[143 101 121 122] >> 143, 122

[[136 134 133 151]
 [111 139 128 122]
 [115 138 118 137]] >> 136, 137

[156 129 131 143 123] >> 156, 123

[[136 144 131 101]
 [137 151 144 100]
 [115 105 138 134]] >> 136, 134

[139 109 114 103 106 112] >> 139, 112

[129 117 106 113 123] >> 129, 123

[[145 104 126 150 131 149]
 [138 138 147 124 102 126]
 [126 144 140 113 108 114]] >> 145, 114

[114 119 154 140 137] >> 114, 137

[[128  99 152 155]
 [127 106 125 116]] >> 128, 116
---
[[107 122 125 148]
 [137 108 116 112]] --> 125

[[132 126 129 138 134]
 [154 130 131 119 127]
 [130 124 126 124 130]] --> 119

[[120 141 138 116 107 113]
 [130 143 144 119 105 106]
 [126 141 139 124 119 116]] --> 105

[[129 129 129 132 131]
 [145 124 140 108 145]
 [142 123 125 107 142]] --> 108

[[133 136 134 139 110 137]
 [138 130 148 148 105 121]] --> 110

[[126 119 121 111 133 135]
 [124 125 150 137 119 121]
 [120 120 148 136 128 122]] --> 119

[[108 138 133 129]
 [105 142 133 138]
 [150 117 124 117]] --> 133

[[154 119 142 131]
 [113 120 103 130]
 [117 114 129 102]] --> 103
---
[[110 131  99 138]
 [126 123 133 139]] Out: 99

[[140 143 145 127 155 139]
 [155 106 115 110 107 150]] Out: 155

[[129 112 129 118 143 123]
 [147 153 140 120 140 108]] Out: 143

[[124 131 130 144 126]
 [124 128 133 150 134]] Out: 144

[[143 123 110 118 141]
 [147 123 106 116 146]] Out: 118

[[131 154 119 142 127 131]
 [131 150 120 140 132 131]] Out: 127

[[128 130 143 151 134 128]
 [133 150 145 130 128 128]] Out: 134

[[106 110 152 147]
 [149 148 133 100]] Out: 152

[[132 142 148 126 122 145 134]
 [118 124 133 110 128 143 150]] Out: 145
---
[153 106 137 143 144] ==> 137

[[120 132 107 131 137 120 138]
 [132 138 133 148 116 127 108]] ==> 107

[152 121 132 123] ==> 132

[137 154 155 132 104 136] ==> 155

[132 143 116 124 103 124 131] ==> 116

[[127 124 138 145 132]
 [118 103 146 150 149]
 [102 144 110 114 155]] ==> 138

[129 147 123 125 150] ==> 123
---
[123 116 153 147] ==> 153
[140 139 127 106 110 132 132] ==> 127
[105 115 129 113] ==> 129
[115 157 133 129 138 117 123] ==> 133
[115 105 110 115 142] ==> 110
[129 106 153 112] ==> 153
[128 123 127 119  98 122] ==> 127
---
[121 143 140 130 149 118 145] value 149

[[141 122 123 132 114 122]
 [133 118 127 131 129 111]
 [137 139 120 102 134 117]] value 114

[129 130 125 118 106 116 121] value 106

[[144 127 120  99 104]
 [ 98 144 139  99 127]] value 104

[[142 141 108 124 119 107]
 [141 142 104 119 113 105]
 [106 145 148 136 139 144]] value 119

[141 154 127 128 126] value 126

[[149 152 151 107 102 150 146]
 [117 108 114 141 150 107 120]
 [115 107 113 147 150 109 117]] value 102
---
Q:
[[127 114  99 135 125 120 131 131 125 120 142 130 121 128 132]
 [129 114 124 125 134 123 124 132 132 116 131 123 126 129 122]
 [128 105 147 132 125 120 136 130 131 134 125 128 132 129 133]
 [130 103 150 141 131 119 117 129 131 128 123 132 128 134 113]
 [130 117 122 131 122 138 109 129 130 134 124 119 132 129 129]
 [130 104 124 122 126 129 114 128 130 131 147 125 132 133 123]
 [131 132 129 129 125 122 118 130 130 134 139 113 132 133 119]
 [128 139 145 134 135 129 151 124 132 141 113 129 130 122 121]]
A: 127

Q:
[[129 125 128 129 128 137 128 128 126 121 125 128 128 130]
 [151 137 129 140 135 121 127 128 129 137 129 127 127 124]
 [131 127 128 125 128 130 129 128 128 132 128 128 128 129]
 [113 142 126 115 127 143 126 128 127 123 119 129 128 129]
 [103 151 125 105 125 152 125 128 127 119 113 129 128 130]]
A: 129

Q:
[[141 133 129 139 136 127 130 129 138 128 126 126]
 [147 132 142 130 133 112 128 126 125 141 124 126]
 [132 130 133 134 138 130 122 127 130 132 131 122]
 [151 133 116 131 137 117 124 108 119 123 145 119]
 [146 131 139 123 115 117 134 146 128 135 130 127]
 [139 129 127 139 136 131 120 131 130 136 134 121]]
A: 141

Q:
[[149 129 127 128 128 128 129 128 127 128 130]
 [133 128 127 129 124 128 128 129 132 128 129]
 [119 127 128 128 134 128 129 128 131 128 129]
 [121 127 131 129 126 128 128 129 126 128 129]
 [124 129 130 128 123 128 130 129 125 128 129]
 [142 126 130 128 129 127 128 128 129 128 129]
 [138 128 130 128 133 129 127 129 129 128 127]
 [114 128 129 128 131 129 129 127 134 128 130]
 [154 129 128 128 129 128 128 128 125 128 130]
 [123 128 128 129 133 128 128 129 133 128 128]
 [129 130 133 128 127 128 128 128 134 128 130]]
A: 149

Q:
[[128 147 123 122 132 126 129 146 142 135 148 135]
 [130 145 123 122 132 126 129 147 143 136 147 135]
 [144 118 128 135 128 131 133 134 137 136 118 132]
 [144 117 128 135 128 131 133 134 137 137 118 132]
 [126 149 125 122 133 127 129 145 140 134 151 135]]
A: 128

Q:
[[142 128 131 124 137 143]
 [128 126 128 131 128 152]
 [128 119 125 128 135 150]
 [128 118 133 128 134 140]
 [140 118 126 131 138 128]
 [143 126 129 119 140 154]
 [142 118 127 132 128 149]
 [137 123 123 125 128 148]
 [135 128 131 134 132 148]]
A: 142

Q:
[[134 106 126 125 133 127]
 [135 137 119 115 139 137]
 [131 127 124 125 131 132]
 [135 133 113 123 126 145]
 [132 111 124 129 126 131]
 [134 112 127 122 136 127]
 [135 136 117 118 134 139]
 [132 129 117 127 123 141]
 [131 125 124 125 130 132]
 [134 132 116 123 127 141]
 [132 128 118 129 122 140]]
A: 134
---
[101 109 131 117 149] Out: 101
[147 103 123 141 125] Out: 147
[153 138 136 136 131] Out: 153
[145 149 146 110 106] Out: 145
[107 118 130 153 144] Out: 107
[114 113 140 153 145] Out: 114
---
[[108 156 158 103]
 [123 149 135 104]] -> 123

[[135 129 109 129 117 151 111]
 [135 129 110 127 120 149 112]] -> 135

[[142 146 150 140 153 152]
 [113 113  99 104 115 113]] -> 113

[[142 119 130 142 100 155]
 [138 123 134 130 130 148]] -> 138

[[145 116 150 150 120 102]
 [124 146 120 107 150 132]] -> 124

[[105 140 105 141 144]
 [153 106 121 116 116]] -> 153

[[153 139 155 142 112]
 [116 150 124  98 103]] -> 116
---
Q:
[[128 129 127 128]
 [136 141 127 130]
 [127 125 100 100]]
A: 128

Q:
[[138 126 143 136 110 153 126]
 [131 105 133 141 106 124 126]
 [110 123 120 113 141 126 108]]
A: 138

Q:
[[125 118 123 143 114 103 111]
 [135 142 132 122 134 129 120]
 [122 134 119 132 120 152 146]]
A: 125

Q:
[[125 142 112 133 119]
 [136 104 140 133 137]
 [144 114 151 131 124]]
A: 125

Q:
[[136 138 117 120 133 120]
 [123 154 113 102 122 124]
 [106 139 131 114 113 143]]
A: 136

Q:
[[113 151 107 149 135]
 [130 139 124 150 103]
 [125 154 105 138 130]]
A: 113

Q:
[[120 117 122 119]
 [131 129 120 119]
 [124 130 153 137]]
A: 120

Q:
[[139 132 128 139]
 [124 124 128 124]
 [103 127 100 103]]
A: 139

Q:
[[133 138 143 143 134 142 130]
 [112 110 115 103 136 141 107]
 [140 125 114 122 119 100 145]]
A: 133
---
[[128 126 129 130 128]
 [128 128 131 131 134]
 [112 134 122 156 121]] => 134

[[107 139 144 139]
 [122 131 131 135]
 [113 142 150 130]] => 135

[[134 145 112 109 148 113 110]
 [139 135 148 125 145 152 143]
 [139 147 105 119 118 105 123]] => 143

[[139 106 111 125 121 137 123]
 [148 125 136 141 133 148 116]
 [140 122 109 120 111 132 146]] => 116

[[125 115 123 137 158 131]
 [120 114 126 129 150 117]
 [142 107 138 123 149 117]] => 117

[[113 117 130 110]
 [120 129 122 122]
 [117 126 138 151]] => 122

[[122 133 107 103]
 [ 99 147 111 123]
 [113 156 118 115]] => 123

[[117 125 128 126]
 [132 134 135 138]
 [120 150 136 137]] => 138

[[151 144 129 155]
 [117 115 126 109]
 [113 113 130 105]] => 109
